Each row was made from one path, in order. Every step used is in the known rows, and no mark comes twice. Write each row's path.
Known rows:
zomap, lile, mubul: [  8   7   0 -22   1 -10  32  26  -9  26  28   3 -26 -11  -9 -28  20 -10
  -3 -14 -21   3]
tubap, lile: [  5   2   6 -16   3   2   9   2   0  35  10   3 -25  -6  -5 -32  18  20
   1 -47 -11   8]
mubul, zomap, lile, vulo, roke, kiginu: [ 30  10   8  -8  23 -14  10   3 -12 -37  -5   1  16  12  -6  25  24 -24
   6  70 -21   4]
zomap, kiginu: [-14  26  -1  -2  -4  -8  24   1   8  -3  -7  -1 -14   3  11  -5  19  -2
  10 -30 -30  12]
lile, vulo: [ -2   6   0 -21 -13  -7  22   9  -1   0  -9  15 -25  -4  12 -11  25 -10
   7  11 -20   9]
lile, roke, kiginu: [ 24   6  -7  17  15 -20  14  -9 -17   6 -20   7   4  15   8  -5  18  -8
   9  13 -10  15]
mubul, tubap: [-25  15  -8 -22  -2  -7  -5   5  10  40  -6   0 -10  -9   0   1  11   1
   6 -16 -21   8]
mubul, zomap, lile, vulo: [ 26  21   9 -30  -3  -4  13  19  -4 -20   5   5 -19 -13  -4   1  31 -11
   4  21 -20   7]
zomap, mubul: [-23  13   2 -33 -14 -23  16  23  -7  20  18  11 -15   0   7   3  14   3
   8 -20 -19  12]
mubul, vulo, roke: [ -6 -11  10 -18   9 -12  -6   4 -10  -4 -14  -2  -2  -8   0  23  11  -4
   8  28 -21   0]
mubul, zomap, kiginu: [ 14  37  11  -7  -4  -6   5  10  11 -10  -8   1  -3  -6  12  15  27   1
   8  -3 -29  15]
zomap, mubul, tubap, kiginu: [-75   3  -5  -3 -10 -23  -8  25   5  30 -11  15  10  11   0  20   8  -5
  10 -12 -15  15]
mubul, zomap: [ 29  26  14 -31  -5  -5  -2  13   4   8  -1   7 -12 -20   5   2  24  11
   4   6 -16  13]
roke, kiginu: [ -5  11  -5  -4   6 -12  14  -6   0  -3 -14   4 -15   6   3  -9  16  -2
   8  16 -17  13]
tubap, zomap: [ 50  -1  11 -27  -9  -9   5  10   6   9   5  11   4 -18   7 -16  18  13
   5  19 -14  19]
mubul, zomap, tubap, lile: [ 12  19  12  -7  11   6  -3  16   2  20  14  -5 -13 -14  -8 -18  18  14
   3 -44 -16   9]
vulo, roke, kiginu: [ 12   1   2  -1  19 -18   8 -13  -8  -3 -13  -1  12  14   0  10  10  -6
  10  31 -18   7]
zomap, lile, roke: [ 41  11  -5 -12  10 -15  19   5 -24   7   8  -3  -9  -1  -9 -23  17  -1
   5 -40 -15   6]
mubul, tubap, zomap, kiginu: [ -1  14  -1   0  -6  -9  -2   9  23  12  -3  -1  27  -6  12  15  14  -3
   9  15 -29  18]
zomap, tubap, lile: [-13   4  -1  -1  10   1  12  10  -1  27  13  -7 -25  -5  -9 -39  11  10
   4 -66 -16   7]

Write each row's path:
[ 23  10  20 -11   4   2   6  29   3  55  26  12  -9 -17   1 -15  30   9
  -7   0  -9  10]
tubap, lile, mubul, zomap
[ 25 -35  12   6  25 -19   7  20 -13 -14   9  -1  32  -2  -7  22  16 -23
   0 106 -20   3]
tubap, zomap, lile, mubul, vulo, roke, kiginu
[ 32 -32  18 -17  15 -14   6  31 -12  -2  23   1  26 -17  -8  12  16 -13
  -1  71 -19   1]
tubap, zomap, lile, mubul, vulo, roke
[ -8 -20   9 -17  20 -12  15  25 -18   8  15  -5   1  -9 -12  10  16 -20
  -1  33 -23  -7]
zomap, lile, mubul, vulo, roke
[ 54  21   1   5  24 -16   8   2 -20 -13  -3  -1  15   6  -6   5  25  -8
   4  23 -13  12]
mubul, zomap, lile, roke, kiginu
[-29  10  -6 -15  -3  -8   7  26   9  63  11   8  -9 -12   5  -1  17 -13
  -1   9 -20   6]
lile, mubul, tubap
[-24   1  -2  13   0  -9   7  12   0 -10 -22   5  -9   1  -6 -24   9  -5
  11 -38 -18  13]
zomap, tubap, kiginu
[ -8  10  13  16   2  -8   3  39   2  12  -8  16   5 -10   0  -4  22 -15
   4   7 -16  15]
lile, mubul, zomap, tubap, kiginu
[ 12  27   8 -16   2  -4   0  20   2  -1   3  -2 -13 -18   1  -4  17   1
   7 -16 -21  11]
mubul, zomap, tubap
[  6  24  18  12   3   2  12  29  11  32  17   7   2  -4  10   0  33  -1
  -3 -11 -21  11]
tubap, lile, mubul, zomap, kiginu
[ 84  -3   5 -14   4 -15  13   7 -20   0  14   3  20 -10  -5 -22  19   7
   4  -3 -11  15]
tubap, zomap, lile, roke
[  8  -5  -3  -2  23 -17  28  -7 -15 -33  -7  -1   4  20  -8   7  16 -27
   8  46 -23   1]
zomap, lile, vulo, roke, kiginu
[ 72  -4  -1  10  17 -19  14  -2 -18 -16   2   3  30   7  -4 -15  18  -4
   5  33 -10  17]
tubap, zomap, lile, roke, kiginu
[ 15   2   2 -22  -8  -7 -12   9  15  32   2   6  16 -20   4   0  13   8
   5  23 -16  16]
mubul, tubap, zomap
[ 15  -3  -2 -24  -6  -6   5  16   9   4  12   3  10 -13  -4  -2  19 -13
   4  42 -20   9]
mubul, tubap, zomap, lile, vulo
[-23   6  -3 -11   6   3  -9   2  12  60   7  -3 -13  -5  -7 -15  12  13
   1 -40 -15   6]
mubul, tubap, lile
[-12 -17  16 -27 -15 -23  -4  32  -2   0   8  13   5 -15  11  27  16   5
   8  51 -16  16]
tubap, zomap, mubul, vulo
[-57  15  -7 -29 -12 -22  -3  23   3  46  15   5  -5   1   2  21   8  -2
   8 -15 -21  10]
zomap, mubul, tubap
[-32 -28  10  14  26  -4   4  27 -14  32  14  -6   0  -5  -9   2  12 -12
  -1   2 -20  -6]
zomap, tubap, lile, mubul, vulo, roke
[-31 -20  11  -1   5   2   8  28  -1  43  10   8 -26 -13   1 -13  25   1
  -5   7 -14   1]
tubap, lile, mubul, vulo
[ 37  27  10 -35   4  -5   7  16  -2  -1  15  -3 -16 -17 -13  -9  23   7
   2  -9 -19   7]
mubul, zomap, lile
[-24 -11   2 -18   6  -7  19  29  -9  12  12   1 -29 -16  -8  -6  21 -15
  -1  21 -23  -2]
zomap, lile, mubul, vulo
[ 32 -11   4 -24   9 -12  -1   7  -1  -2  11  -1  36  -4  -9  15  13 -17
   5  55 -23   4]
mubul, tubap, zomap, lile, vulo, roke
